Below is a small trained network, with its code and all its weights. Each question gives an input and a class and asks what happens when units are switched off, that is, made to give their printed mean instead of their output.

import numpy as np


def w(rows, s, z=0):
    codes = np.array(rows[::2]) - 128.0
    scale = np.full(codes.shape[1], s)
    scale[-1] = z or s
    return codes * scale


def f(y):
    return np.maximum(y, 0)


def log_softmax(a):
    a = a - a.max(-1, keepdims=True)
    return a - np.log(np.exp(a).sum(-1, keepdims=True))


def net(x, mask):
    res = np.array(x, float).reshape(1, 2) / 4 @ E
    y = f(res @ A[0][:, :-1].T + A[0][:, -1])
    res = res + np.where(mask, y, B[0][:, -1]) @ B[0][:, :-1]
    return log_softmax(res[-1] @ U[:, :-1].T + U[:, -1])


A, B = {}, {}
E = w([
[51,22,193,134,153,161,185,255,198],'x0',
[203,82,174,42,15,83,121,210,24],'x1',
],0.0067)
A[0] = w([
[110,101,150,123,141,131,138,176,147,143],'n1',
[165,103,144,85,70,127,123,197,56,119],'n2',
[148,116,136,110,96,120,130,167,83,92],'n3',
[135,129,135,110,126,116,120,147,121,254],'n4',
[104,76,146,134,131,123,136,202,174,95],'n5',
[99,75,163,134,146,125,134,220,164,101],'n6',
[152,113,139,107,77,119,127,156,100,117],'n7',
[138,122,136,115,99,119,115,135,111,100],'n8',
[146,123,132,101,97,138,136,157,96,123],'n9',
[167,132,120,116,102,115,133,140,101,95],'n10',
[74,153,115,154,194,150,133,64,213,123],'n11',
[192,180,123,130,101,100,94,11,61,114],'n12',
[92,82,129,144,133,126,138,187,154,132],'n13',
],0.011,0.0084)
B[0] = w([
[132,142,120,118,121,150,115,115,89,187],'n1',
[122,127,141,153,169,95,54,126,151,233],'n2',
[123,139,136,123,159,104,87,124,153,175],'n3',
[139,35,121,222,44,206,131,131,25,234],'n4',
[125,164,112,87,135,138,120,115,104,195],'n5',
[131,169,103,86,133,143,119,121,99,210],'n6',
[128,130,134,140,151,115,79,114,146,186],'n7',
[122,135,127,121,142,108,109,124,142,151],'n8',
[127,128,126,141,143,108,96,122,142,175],'n9',
[123,147,127,129,152,110,105,124,137,160],'n10',
[140,102,150,161,144,93,3,134,103,241],'n11',
[123,162,110,65,128,172,111,135,69,255],'n12',
[147,150,119,101,119,142,110,120,93,196],'n13',
],0.022,0.01)
U = w([
[132,208,89,33,112,174,132,121,90,106],'0',
[126,113,166,169,184,54,81,126,148,112],'1',
[139,27,133,191,5,177,168,140,95,255],'2',
[133,138,121,116,112,116,157,146,166,99],'3',
[114,135,136,112,122,108,158,131,143,92],'4',
[130,141,154,115,105,112,165,124,149,101],'5',
[124,117,134,120,130,100,170,136,153,98],'6',
],0.011,0.0042)

Each question gives the input, the list of numbers given to net, and the class t.
The units are the neurons (one row each of A and B). Each row of codes is followed by its name. A weight is (code - 128) times the scale printed after its matrix; where a second scale follows, it is the last column's (A, B and U).
mask holds one flag per neuron, in row order. A switched-off neuron (its flag False) gives its mean, the last column of its row in B, instead of its output. The means were averaged over made-up inputs and are rounded, as every weight is.
A unit's drop is (log p(t) with every unit on - log p(t) with that unit switched off) / (log p(t) with every unit on - log p(t) with every unit switched off).
The circuit of an input: a set's keep is (log p(t) with only the set's units on - log p(t) with every unit switched off) / (log p(t) with every unit on - log p(t) with every unit switched off). Starting from the 12 units with the biggest drops (on a tie, the unit counted first), units are removed one at a time, each time the one whose removal leaves the highest keep (on an exact tie, the one counted first), for as long as the keep stays at least 0.8.
units of the circuit, in order: the units of the circuit, biggest drop first
top k neurons: the k neurons with the biggest drops, biggest first
drop when u is switched off: that unit's drop, to one decimal
input [7,7], class 0: units of the circuit, in order => (n6)
input [-2,-4], class 1: top 2 neurons => (n4; n11)
input [2,-3], class 2: units of the circuit, in order => (n2; n12)
input [-3,-2], class 2: units of the circuit, in order => (n6; n5; n2)
input [7,6], class 0: top 4 neurons => (n6; n5; n11; n13)
input [-3,2], class 2: top 2 neurons => (n6; n5)
input [-3,0], class 2: top 2 neurons => (n6; n5)
input [2,3], class 2: top 3 neurons => (n11; n4; n12)
input [5,7], class 1: top 2 neurons => (n2; n12)
input [0,3], class 2: top 2 neurons => (n11; n4)
input [-5,6], class 1: top 3 neurons => (n2; n6; n7)
input [5,-4], class 0: top 2 neurons => (n2; n6)
input [2,4], class 1: top 2 neurons => (n2; n12)
input [-5,-8], class 1: units of the circuit, in order => (n11)
input [-6,-8], class 1: top 2 neurons => (n11; n6)
input [5,-2], class 0: top 2 neurons => (n6; n5)
input [-4,-7], class 1: drop when n11 is switched off => 3.1
input [2,0], class 2: drop when n12 is switched off => 0.2
input [2,1], class 2: drop when n12 is switched off => 0.2
input [1,5], class 1: units of the circuit, in order => (n2)
